(in the rows, 128 means zero)
Facts:
[pulil, gidror, silal, makom, luro, noskun, flobris, lovur, drekar, fupar, ziros, kosko, kluvak, kogun, brodon, fubren, laplem] χ c
[skodril, kapin, dribil, godrur, soklen, platek, lusko, zorim, kuzu] χ f
[nuskigin, pluplobir, drivi, bruvo, gubru, fupum, nodus, moman, fuste, zudo, vosamor, plotes, koplir, zudron, gritrak, leplok, zuflor, klobris, skugrek] χ a
[beplam, gragral, klosa, zoflek, vuston, madrur, saplus] χ h
[flepeplim, fiplin, mevi, listal, plestim, taska, rapa, grugak, fomo, gaflak, stubi, renelo, vezin, pobra, flitu, flibom, lafunor, ladus] χ d
[vanagu, zadir, flaze, pilabruk, grigrutram, nepu, pudel, babiflor] χ j
[grila, peses, stadrabri, pletum, kodo, plifluram, klonas, brega] χ i
[gustotre, traklur, zopam, grestal, flesti, tosto, vidi, gosa, skimas, stustuzul, vurasen, katreplo, dadek, flofu, bodir, golor, guginos, gustam, seple, vatroflem] χ b
[girilon, rovis, kifi, gasta, kapel, skiplel, tregu, grilen, sibi, demol, foplem] χ e
[mogem, berum, ratil, vaflis, rodru, nade, zuzuk, nufopes, briplim] χ g
μ:
gidror pudel flofu leplok rovis
nuskigin plestim
beplam vidi
grila vosamor lafunor gragral katreplo grilen
stadrabri golor ladus
traklur zorim flobris skugrek
pletum zuflor ziros rodru guginos stasku
ratil flavom drivi vuston
fupar bodir klemas
gubru bugre peses laplem kapel rusu
taska seple nogruk girilon vate brodon
rapa foplem nodus luro grigrutram skimas
flesti sibi kuzu guza
fomo stustuzul panim
skiplel gaflak kapin klobris drekar
renelo zuzuk plotes tosto flaze
moman todror nade klosa lovur nepu demol dadek
fuste kodo
kluvak pilabruk berum flistik nipas
pobra noskun koplir
kidrim fupum soklen kosko gasta
flibom zudo zoflek pulil
platek mogem
dogin grosti skodril stubi vatroflem
lodredi vurasen fiplin
madrur brega lusko dubrek gosa
babiflor plifluram gustotre
fubren zopam saplus ledo listal
gritrak godrur mevi klonas vanagu vaflis gustam
vasil kogun
loko pluplobir
nufopes graro tregu grestal vezin makom klosko
grutis flitu zudron
briplim bruvo vemuk zadir todol lapos flepeplim dribil skufal silal neklos
π sozesis <- pulil, zoflek, zudo, flibom
π truflol <- skodril, grosti, stubi, dogin, vatroflem
π fluso <- gidror, rovis, pudel, flofu, leplok
π tritrifli <- nuskigin, plestim
π pinebal <- beplam, vidi
π plonun <- silal, skufal, flepeplim, zadir, todol, lapos, neklos, bruvo, dribil, vemuk, briplim
π buror <- kapin, drekar, gaflak, skiplel, klobris
π pleplolol <- vanagu, mevi, vaflis, godrur, klonas, gritrak, gustam
π plupi <- grila, gragral, grilen, vosamor, lafunor, katreplo
π drope <- gustotre, plifluram, babiflor
π britrim <- makom, grestal, tregu, vezin, klosko, graro, nufopes
π logel <- fiplin, lodredi, vurasen
π trifon <- luro, rapa, grigrutram, nodus, skimas, foplem
π gatro <- flaze, tosto, renelo, plotes, zuzuk
π trurak <- peses, rusu, gubru, kapel, bugre, laplem
π flego <- girilon, nogruk, taska, brodon, vate, seple
π dedrubus <- stadrabri, ladus, golor
π grafa <- mogem, platek
π mizis <- traklur, flobris, zorim, skugrek
π skori <- pluplobir, loko
π tefar <- pletum, ziros, rodru, stasku, guginos, zuflor
π retim <- zopam, listal, ledo, fubren, saplus
π restistum <- noskun, pobra, koplir
π lilu <- berum, pilabruk, kluvak, flistik, nipas
π plimisim <- lovur, klosa, todror, moman, demol, nepu, nade, dadek
π plebik <- ratil, drivi, vuston, flavom
π fladi <- klemas, fupar, bodir
π kugros <- panim, fomo, stustuzul
π nakliba <- dubrek, gosa, lusko, madrur, brega
π natrezel <- kifi
π budi <- gasta, kosko, fupum, soklen, kidrim
π zople <- kodo, fuste
π stedrur <- flesti, sibi, guza, kuzu
π drezezer <- grugak
π mudroflos <- kogun, vasil
π fodrar <- flitu, zudron, grutis

Known rows:
mizis: [120 132  85  86 110 133 135 130  81 123  79 112  97 139 130 176 160 147
 113 133  92 158 105 137 107 107 143 136  99  90 121 102 142  98]
flitu: [176 132 120  61 126  89 119 112  88  78  86 124 118 159 121 169 135 111
 110  86 108 124 104 155 124 142 137 111  76  85 117  91 129 138]
flesti: [150 133 153  70 126 103 117  95  77 107  90 117 107 166 115 179 129 116
 132 105 141 137  93 157 114 141 136 109  95  80 110  82 131 119]
dubrek: [175 125 112  62 105  99 127 120  94  75 101 134 127 156 115 176 140 109
 133 109  81 123  91 157 124 141 125 116  90 100 126  85 127 127]
stustuzul: [173 119 138  71 116  94 116 108  85  98  86 128 118 164 105 176 132 114
 128  97 121 128  98 164 112 144 139 126  95  89 115  86 138 123]
pletum: [149 132 144  64 127 102 124  94  72  98 105 120 105 163 119 174 128 106
 136 110 110 138  93 147 128 145 134 110  93  83 103  81 123 128]
mudroflos: [120 132  84  87 109 134 135 132  80 124  78 111  97 137 131 177 161 148
 112 132  95 158 105 137 107 107 144 137 100  89 121 103 142  98]
zadir: [185 158 127  89 143  88  93  97 103 160 118 131  97 144 122 154 156 164
 136  49  86 111 105 138  69 155 158  97 121  89 136  86 125 172]
vaflis: [212 138 127 103  93  95 195 125  85  48 139 131 122 136  79 187 170 109
 112  78 191 114  74 180 132 100 137 116  98 106 151 106 144 141]
skimas: [195 104 123  66 109  80 115 119  89  90  88 142 134 172  95 170 130 107
 128 100  87 121 106 176 115 152 137 140  93  98 117  93 142 124]
skugrek: [204 120 108  59 110  91 116 126  95  70  82 128 120 163 116 170 139 115
 116 101  80 117 103 168 123 145 128 129  73  97 133  93 128 131]
gidror: [147 145 139  60 123 112 123 102  82  91  97 112 105 163 135 181 133 118
 134 119 117 136  86 151 123 136 121  96  86  85 120  81 116 121]
girilon: [169 121 125  61 115  89 123 112  86  87  99 136 127 164 114 173 132 105
 131 104  91 126  98 161 122 147 132 121  95  94 112  89 133 130]
fubren: [147 144 139  60 122 112 123 101  83  91  97 112 105 163 134 181 133 118
 135 119 116 136  87 151 123 136 122  95  86  85 119  82 117 121]
flibom: [154 145 135  60 136  98 120 100  81  86  89 112 107 161 132 173 131 114
 113  93 126 133  98 148 125 138 134  93  75  76 111  86 122 134]
foplem: [152 131 137  62 123  97 124 102  81  94 101 127 118 165 121 176 130 109
 133 108 108 133  94 155 123 144 130 107  95  87 108  86 127 127]
fupum: [168 139 129  59 126 105 117 106  84  84  87 111 105 166 131 174 133 119
 121 112 107 130  96 156 126 140 124 103  73  84 124  85 117 124]
kidrim: [141 144 134  63 120 114 128 101  85  88 107 116 109 156 129 181 136 113
 138 117 111 136  83 145 125 136 122  91  89  86 118  78 118 122]
grutis: [141 145 134  64 119 115 127 102  86  89 105 115 107 154 130 182 138 115
 136 114 114 136  83 143 123 134 124  92  90  87 120  77 119 122]

Rows:
No name comes twice in this set of rows, the named rows included.
[189 169 129  84 152 100  82  93 102 160 105 110  80 155 135 154 157 179
 129  65  91 115 105 142  70 153 147  81  98  82 149  84 114 159] | bruvo
[166 165 136  95 153  91  88  89 106 171 117 127 100 150 118 157 156 168
 134  50 112 117 102 138  61 152 157  71 117  80 135  81 131 157] | briplim
[156 144 136  57 133 108 116  99  80  90  92 107 100 171 136 174 130 119
 125 121 107 136  95 155 127 141 120  93  72  80 119  84 113 121] | gubru
[199 118 105  59 117  77 118 124  94  67  85 136 132 161 112 165 137 106
 107  82  84 116 109 165 125 148 137 126  75  94 121  96 134 141] | listal
[148 137 127  60 119 108 126 105  86  86 108 123 115 162 126 178 134 111
 138 121  93 134  87 150 127 140 120  96  89  90 117  81 119 121] | bugre
[207 142 141 100  95 106 199 112  68  54 143 118  96 132  85 186 166 109
 119  89 192 121  71 170 141 101 138 129 101 101 145 101 130 144] | klonas
[168 126 133  73 113  95 125 107  82  89  97 135 128 150 117 175 132 112
 125  93 111 129 100 159 117 144 137 122  92  91 119  87 136 135] | kifi
[190 114 111  61 105  83 127 124  91  74  97 144 134 154 107 171 137 101
 126  89  79 117 101 161 124 147 137 137  96 101 117  94 136 141] | flaze
[129 123 103  93  61 159 113 120  98  93  47 130  82 114 120 199 183 131
 105  97 143 168 107  90 130 145 196 120  82  90 114 105 157 138] | plimisim
[199 156 142  97 106 114 198 106  66  51 142 103  82 133  99 186 165 112
 113  92 198 126  71 162 147  98 134 110  86  93 147  98 119 144] | godrur

The same nodes again, as new rows of numbers:
Known rows:
traklur: [141 128 122 126 131 168 126 120 124 125  86 111 162 115 116 101 108 142
 131 105 121 138 137 110 129 124 123 123 123 105]
kapel: [127 102 126  94 131 126 147 134 135  99 139 137 125 121 125 154 121 111
 143 119 136 114 140 147 109 147 150 102 141 134]
gatro: [147 164 136 147 123 107 136 139 136 145 116 134 138 129 139  88 137 123
 128 147 145 124 105 148 137 116 137 140 126 137]
drope: [146 164 135 150 124 107 133 140 137 148 117 131 136 131 139  87 137 123
 126 148 144 124 103 146 140 114 135 141 126 137]
kifi: [140 118 130 125 136 118 126 138 134 118 115 120 132 124 120 128 109 128
 127 118 134 115 123 138 124 133 139 129 130 126]
kuzu: [134 122 133 111 123 132 130 137 120 120 136 141 127 131 120 127 146 119
 134 135 117 114 123 129 134 125 130 114 136 119]
mudroflos: [146 165 136 150 125 107 132 140 137 147 118 131 136 131 140  88 137 123
 125 147 146 124 102 145 140 114 134 142 126 137]
pleplolol: [ 95 157 154 123 119  71  65 164 153 250 121 125 129 124  96 117 133 170
 155 133 128  84 124 115 148 133 130 143  88 105]
flego: [146 156 134 139 121 114 146 130 133 130 124 139 144 121 137 104 132 120
 133 137 133 133 122 155 120 127 146 128 130 134]
fupar: [144 112 117 141 129 150 135 118 113 129  98 115 163 119 118 121 112 155
 123 118 130 140 151 123 131 122 114 148 110 121]
zudo: [127 123 120 139 123 138 138 115 119 133 122 129 143 125 132 128 124 141
 127 129 130 130 140 127 125 122 124 133 117 127]
vurasen: [129 123 128 111 129 150 126 131 128 120 112 120 135 126 124 117 122 121
 136 122 133 109 120 120 128 128 132 107 136 112]
sozesis: [147 163 136 149 124 107 133 139 137 146 117 133 136 130 139  87 137 122
 126 148 145 124 103 146 139 115 135 141 127 137]
dubrek: [118 137 132 114 126 115 137 131 134 129 143 142 114 131 136 131 140 116
 134 133 127 127 129 141 120 133 139 119 137 139]
peses: [125 130 128 119 119 141 148 110 114 118 136 143 143 117 130 138 133 130
 136 119 103 146 161 139 105 137 136 118 131 123]
klosko: [ 96 110  78  91 168  97 113 131 111 123 129 173   4 185 130 111 113  89
  67 118  95 107 125 115 107  69 116 129 142 147]
zuzuk: [146 126 125 125 130 131 134 131 134 128 112 132 144 120 115 119 124 136
 131 114 119 150 142 126 130 131 131 135 125 133]
grutis: [137 144 124 140 129 141 132 116 130 141 105 125 152 119 124 106 119 146
 128 109 113 167 150 120 125 127 122 146 119 130]
kodo: [110 133 136 109 121 113 134 134 123 127 159 147 103 139 142 140 155 108
 134 149 128 106 119 143 124 128 134 113 143 131]

Rows:
No name comes twice in this set of rows, the named rows included.
[142 108 121 114 132 146 144 121 129 107 107 125 156 110 114 135 105 136
 137  99 123 147 160 133 110 144 140 122 126 127] | foplem
[151 127 124 134 131 139 132 126 132 131 100 125 156 117 111 109 117 147
 129 106 113 164 147 119 133 128 124 146 118 131] | ratil
[150 127 126 134 124 155 126 124 115 129 101 127 161 118 109 105 128 147
 127 114 103 151 143 112 137 121 118 136 120 111] | platek
[119 120 123 128 122 128 139 124 122 129 139 136 125 132 137 139 133 126
 130 139 137 111 130 136 124 124 130 122 124 131] | drivi
[143 125 129 122 124 143 129 130 118 124 119 134 145 124 114 116 137 132
 131 125 109 133 134 122 136 125 124 126 130 115] | zorim
[132 104 124 101 132 132 145 130 133 101 128 133 135 117 122 148 116 120
 141 112 131 125 147 143 110 145 147 108 135 131] | girilon
[135 118 123 109 128 169 140 115 121 105 104 122 160 110 117 124 108 132
 139 101 114 134 151 124 108 139 138 103 132 106] | seple
[108  78  68  99 167 113 114 130  95 113 114 159  25 180 122 119 100 104
  60 122 108  87 133 114 113  62 104 136 130 135] | makom
[139 123 128 117 130 122 135 136 135 124 125 138 131 125 119 127 130 124
 134 122 124 135 133 132 129 132 135 127 130 137] | berum
[123 137 131 126 123 130 133 122 119 134 134 136 130 129 133 124 141 129
 130 133 117 133 135 131 125 126 126 129 130 127] | plifluram
[117 118  69 118 169 127 112 113 104 134  87 156  48 168 117  84  89 123
  60  92  76 153 153  95 109  63 100 155 121 138] | graro
[131 140  80 134 164  99 112 134 113 142  92 159  44 176 129  60 103 106
  58 126 105 117 111 118 125  51 109 156 124 142] | britrim

The same nodes again, as new rows of numbers:
Known rows:
zoflek: [122  90 110 134 126 147 106 182 182 133 163 167 155 148 145]
kapel: [ 98  88  96 139 118 155 108 139 173 131 135 171 166 150 136]
mevi: [137 102 113  88 119 141 108 166 187 113 130 151 158 192 160]
makom: [119  88  94 143 133 125 114 153 170  90 149 174 169 127 143]
skugrek: [112  97 113 142 132 136 108 168 170 135 155 153 154 142 146]
katreplo: [115  86 101 141 143 148 106 157 188 137 147 158 170 182 130]
fubren: [138  66 114 125 130 159 106 127 178 104 137 165 176 145 134]
girilon: [115  87 102 130 112 157 109 135 165 127 136 176 157 120 148]
flepeplim: [110  79 114  92 144 147 117 192 201 157 131 161 156 143 160]
gidror: [137  66 114 125 130 159 106 127 179 104 137 165 176 144 134]
taska: [168  74 111 118 127 159 110 149 189 121 145 173 154 116 159]
fuste: [149  72 120 120 133 156 102 164 186 114 166 169 167 152 139]
todol: [ 99  70 118  92 138 155 109 191 192 151 141 169 164 162 149]
kogun: [ 96  93 107 142 130 138 113 135 163 124 128 149 164 132 141]
fupar: [136  67 114 122 131 159 106 128 179 104 137 164 176 143 134]
grosti: [130  74 107 126 125 158 104 155 181 121 151 172 165 157 140]
madrur: [150  73 115 122 126 161 102 178 192 120 170 178 163 157 140]
grila: [121  62 113 138 128 164  94 155 196 117 168 172 185 204 115]
gustotre: [116  98 105 134 134 139 112 160 172 137 146 157 154 137 149]

Rows:
No name comes twice in this set of rows, the named rows included.
[ 77  81 119 106 142 140 116 166 178 150 118 150 165 142 148] | silal
[130  91 102 132 132 144 113 158 185 134 140 159 154 134 154] | stubi
[146  89  88 133 134 130 116 180 191 100 160 183 158 125 156] | vezin
[132  84 117 133 133 146 105 165 178 125 160 162 160 148 142] | plotes
[115  78 100 124 118 163 107 140 178 118 141 178 169 147 137] | sibi
[141  82 119 133 131 149 104 159 175 126 159 164 158 139 145] | nodus
[110 119 114 101 121 128 108 167 167 124 131 143 152 193 158] | gustam
[ 75  85 113 105 137 142 113 193 182 164 135 160 156 155 152] | neklos
[133  81 111 129 120 155 106 150 170 127 148 172 155 130 151] | nogruk
[148  78 105 123 132 154 110 156 193 123 144 167 160 140 150] | gaflak
[126  77 107 127 125 156 105 157 180 123 152 170 164 155 141] | flavom
[151  85  94 128 138 134 111 178 183  95 169 188 162 135 148] | grestal
[169  71 101 121 142 141 111 160 189  75 160 188 173 126 142] | nufopes

